Here is a tiny trained network, its code and every weight. The questions are about switching its units off for an input and a target symbol, where a switched-off unit gives its printed mean instead of its output.

import numpy as np


def w(rows, s, z=0):
    codes = np.array(rows[::2]) - 128.0
    scale = np.full(codes.shape[1], s)
    scale[-1] = z or s
    return codes * scale


def norm(h):
    return h / np.sqrt((h * h).mean(-1, keepdims=True) + 1e-5)


def f(y):
    return np.maximum(y, 0)


def softmax(a):
    e = np.exp(a - a.max(-1, keepdims=True))
    return e / e.sum(-1, keepdims=True)


def log_softmax(a):
    a = a - a.max(-1, keepdims=True)
    return a - np.log(np.exp(a).sum(-1, keepdims=True))


def net(x, mask):
    ids = ['αβγδεηλμξπτφω'.index(c) for c in x.split()]
    T = len(ids)
    res = E[ids] + P[:T]
    u = 0
    for l in range(3):
        r = norm(res)
        for j in range(2):
            rows = slice(2 * j, 2 * j + 2)
            q, k, v = (r @ M[l][rows].T for M in (Q, K, V))
            z = softmax(np.where(np.tri(T) > 0, q @ k.T / 2**0.5, -1e9)) @ v
            o = O[l][rows]
            res = res + np.where(mask[u + j], z, o[:, -1]) @ o[:, :-1]
        u += 2
        y = f(norm(res) @ A[l][:, :-1].T + A[l][:, -1])
        res = res + np.where(mask[u : u + 4], y, B[l][:, -1]) @ B[l][:, :-1]
        u += 4
    return log_softmax(norm(res)[-1] @ U[:, :-1].T + U[:, -1])


Q, K, V, O, A, B = {}, {}, {}, {}, {}, {}
E = w([
[55,98,98,161,137,46],'α',
[41,240,105,198,134,133],'β',
[224,153,31,38,214,160],'γ',
[44,180,205,180,97,157],'δ',
[108,70,157,187,185,163],'ε',
[136,133,139,225,24,67],'η',
[180,80,199,136,63,181],'λ',
[129,89,152,213,121,127],'μ',
[131,126,155,114,83,98],'ξ',
[76,160,117,165,196,174],'π',
[90,198,103,151,64,168],'τ',
[96,136,147,123,138,181],'φ',
[182,113,206,142,21,4],'ω',
],0.014)
P = w([
[112,134,116,84,136,132],'0',
[161,181,133,254,128,175],'1',
[114,104,148,122,63,163],'2',
[126,139,116,116,151,100],'3',
[163,151,156,213,144,138],'4',
[108,103,143,125,62,160],'5',
[127,137,114,116,149,102],'6',
[173,130,136,194,121,122],'7',
[107,103,141,125,64,163],'8',
[129,136,111,116,150,103],'9',
[184,154,131,174,128,142],'10',
[111,96,139,121,66,168],'11',
],0.029)
Q[0] = w([
[47,175,154,28,225,67],'0.h1',
[165,61,251,96,170,51],'0.h1',
[65,64,221,211,23,161],'0.h2',
[71,63,57,65,87,144],'0.h2',
],0.018)
K[0] = w([
[120,129,87,89,195,81],'0.h1',
[160,37,159,109,166,41],'0.h1',
[78,85,143,3,113,111],'0.h2',
[85,162,111,142,119,187],'0.h2',
],0.025)
V[0] = w([
[69,125,73,47,134,96],'0.h1',
[125,79,58,83,239,45],'0.h1',
[111,1,103,68,155,105],'0.h2',
[125,83,109,104,143,99],'0.h2',
],0.0091)
O[0] = w([
[123,68,29,117,109,67,93],'0.h1',
[81,61,56,156,195,18,5],'0.h1',
[162,254,217,78,169,188,139],'0.h2',
[137,172,175,102,139,143,135],'0.h2',
],0.0069,0.011)
A[0] = w([
[203,160,117,254,161,125,228],'0.n1',
[88,110,146,160,106,174,255],'0.n2',
[77,172,127,195,183,114,72],'0.n3',
[159,35,127,157,205,165,45],'0.n4',
],0.029,0.0016)
B[0] = w([
[195,113,178,231,151,234,252],'0.n1',
[149,109,167,72,38,155,232],'0.n2',
[55,115,178,223,66,147,168],'0.n3',
[182,72,253,79,107,171,155],'0.n4',
],0.018,0.015)
Q[1] = w([
[130,115,233,126,141,122],'1.h1',
[138,141,98,85,220,166],'1.h1',
[177,189,75,182,111,127],'1.h2',
[189,177,184,168,181,1],'1.h2',
],0.025)
K[1] = w([
[170,120,186,106,118,179],'1.h1',
[123,145,129,73,169,46],'1.h1',
[133,213,142,122,104,92],'1.h2',
[198,148,82,158,140,2],'1.h2',
],0.025)
V[1] = w([
[148,144,250,149,130,82],'1.h1',
[148,156,120,85,131,60],'1.h1',
[223,124,203,103,109,47],'1.h2',
[155,193,68,141,52,125],'1.h2',
],0.024)
O[1] = w([
[106,10,198,164,240,137,225],'1.h1',
[54,200,179,73,160,126,3],'1.h1',
[144,161,2,80,222,24,198],'1.h2',
[164,141,197,220,141,15,139],'1.h2',
],0.01,0.023)
A[1] = w([
[179,171,69,254,200,231,202],'1.n1',
[156,196,59,142,124,145,147],'1.n2',
[179,145,202,165,165,203,158],'1.n3',
[203,123,182,80,205,162,1],'1.n4',
],0.028,0.0008)
B[1] = w([
[253,93,233,94,160,90,227],'1.n1',
[137,83,82,100,76,108,136],'1.n2',
[169,79,74,146,182,101,254],'1.n3',
[117,200,109,209,106,147,196],'1.n4',
],0.024,0.032)
Q[2] = w([
[200,142,50,121,31,203],'2.h1',
[178,147,237,181,115,229],'2.h1',
[123,85,194,70,253,129],'2.h2',
[179,155,161,207,88,218],'2.h2',
],0.025)
K[2] = w([
[57,228,110,88,146,219],'2.h1',
[174,240,255,114,133,149],'2.h1',
[125,39,118,117,235,163],'2.h2',
[140,228,250,114,92,152],'2.h2',
],0.022)
V[2] = w([
[51,96,170,53,164,13],'2.h1',
[194,70,81,38,162,162],'2.h1',
[76,108,129,255,129,44],'2.h2',
[201,132,101,228,78,184],'2.h2',
],0.023)
O[2] = w([
[182,96,173,216,19,95,60],'2.h1',
[74,248,171,91,71,162,200],'2.h1',
[222,183,123,73,68,100,149],'2.h2',
[34,159,88,185,38,67,253],'2.h2',
],0.014,0.019)
A[2] = w([
[195,92,86,66,167,118,89],'2.n1',
[96,151,223,210,75,141,14],'2.n2',
[153,173,231,188,191,125,2],'2.n3',
[147,144,131,74,250,5,42],'2.n4',
],0.031,0.0066)
B[2] = w([
[116,159,202,86,131,105,207],'2.n1',
[80,184,173,102,193,114,179],'2.n2',
[181,172,107,152,35,205,251],'2.n3',
[5,78,63,117,177,54,200],'2.n4',
],0.034,0.02)
U = w([
[179,149,155,142,94,229,192],'α',
[231,131,93,117,160,66,140],'β',
[65,99,114,99,47,219,173],'γ',
[151,179,50,101,11,109,93],'δ',
[100,115,89,94,180,59,227],'ε',
[132,196,61,60,182,198,202],'η',
[88,35,95,183,166,175,88],'λ',
[137,164,178,16,86,125,131],'μ',
[73,66,220,110,173,169,78],'ξ',
[121,197,24,202,131,131,85],'π',
[70,229,168,140,158,145,109],'τ',
[128,10,130,115,35,109,26],'φ',
[71,139,171,226,53,76,3],'ω',
],0.011,0.0045)

Each question gives the input, a string of symbols that net reads in full, and the target symbol t.
The units are the heads (2 rows each of Q, K, V and O) and the neurons (one row each of A and B). Each row of codes is followed by its name. A weight is (code - 128) times the scale printed after its matrix; where a second scale follows, it is the last column's (O, A, B and U).
mask holds one flag per unit, layer by layer, with each layer's heads first. A switched-off unit (its flag False) gives its mean, the last column of its rows in O or B, instead of its output. The means were averaged over made-up inputs and are rounded, as every weight is.
A unit's drop is (log p(t) with every unit on - log p(t) with that unit switched off) / (log p(t) with every unit on - log p(t) with every unit switched off).
The circuit of an input: a set's keep is (log p(t) with only the set's units on - log p(t) with every unit switched off) / (log p(t) with every unit on - log p(t) with every unit switched off). Starting from the 12 units with the biggest drops (on a tie, the unit counted first), units are removed one at a time, each time the one whose removal leaves the highest keep (on an exact tie, the one counted first), for as long as the keep stays at least 0.8.
units of the circuit, in order: the units of the circuit, biggest drop first
most important unit: the unit with the biggest drop
top k neurons: the k neurons with the biggest drops, biggest first
top k neurons in layer l: the k neurons of layer l with the biggest drops, biggest first
which heads matter: for each layer, one digit per head in row order, 1 if its drop is at least 0.15 and else 0, layers parted by /
input δ ω μ λ, target π: units of the circuit, in order => 0.n1; 1.n1
input ω ω η π φ α β μ π, target ω: which heads matter => 10 / 11 / 10
input π π δ ξ τ μ δ δ μ, target γ: units of the circuit, in order => 0.n1; 0.n2; 1.n1; 1.h2
input μ α λ, target π: which heads matter => 11 / 00 / 00
input π ω β ω π ε ω, target ε: units of the circuit, in order => 0.n1; 2.n4
input φ τ π τ, target δ: most important unit => 0.n2
input α ω ξ φ ω ξ, target β: top 3 neurons in layer 2 => 2.n3; 2.n4; 2.n1
input ω μ ω ω ω α, target ω: top 2 neurons => 0.n1; 1.n1
input α η α α ω λ, target β: top 3 neurons in layer 1 => 1.n3; 1.n1; 1.n4
input γ α ε λ φ ω α ω μ ω ω ξ, target τ: which heads matter => 10 / 11 / 00
input ω δ ξ ω ω η ω δ β, target ω: top 2 neurons => 0.n1; 1.n3
input ω π ξ ξ δ α α ξ ω τ η λ, target ω: top 2 neurons => 0.n1; 1.n3
input ω ω ξ, target ω: top 2 neurons => 0.n1; 1.n1
input ε β φ γ, target η: which heads matter => 11 / 01 / 11
input π ε η ω ξ ω τ μ β α, target φ: top 3 neurons in layer 2 => 2.n3; 2.n4; 2.n1
input α ω φ ω λ η ξ ω δ, target β: which heads matter => 11 / 11 / 11
input τ ξ μ α δ π φ ξ α ω ω δ, target φ: top 3 neurons in layer 0 => 0.n1; 0.n4; 0.n2
input γ ξ ω μ γ λ φ π μ, target τ: top neuron in layer 0 => 0.n1
input η ω π μ λ μ, target μ: top 2 neurons => 0.n2; 1.n3
input β δ ω ξ ε π γ η τ φ, target γ: which heads matter => 11 / 01 / 10
input ω τ α τ λ τ τ β ξ, target ω: top 4 neurons => 0.n1; 1.n3; 1.n1; 1.n2
input ω ω α μ δ β, target ω: top 4 neurons => 0.n1; 0.n2; 1.n3; 1.n1
input ω φ β δ δ π φ β ω ε, target λ: which heads matter => 11 / 01 / 01
input ε ω ξ φ μ ε, target η: which heads matter => 11 / 01 / 10
input μ α ε ω τ λ δ ξ ω, target π: top 3 neurons => 0.n1; 1.n1; 1.n4
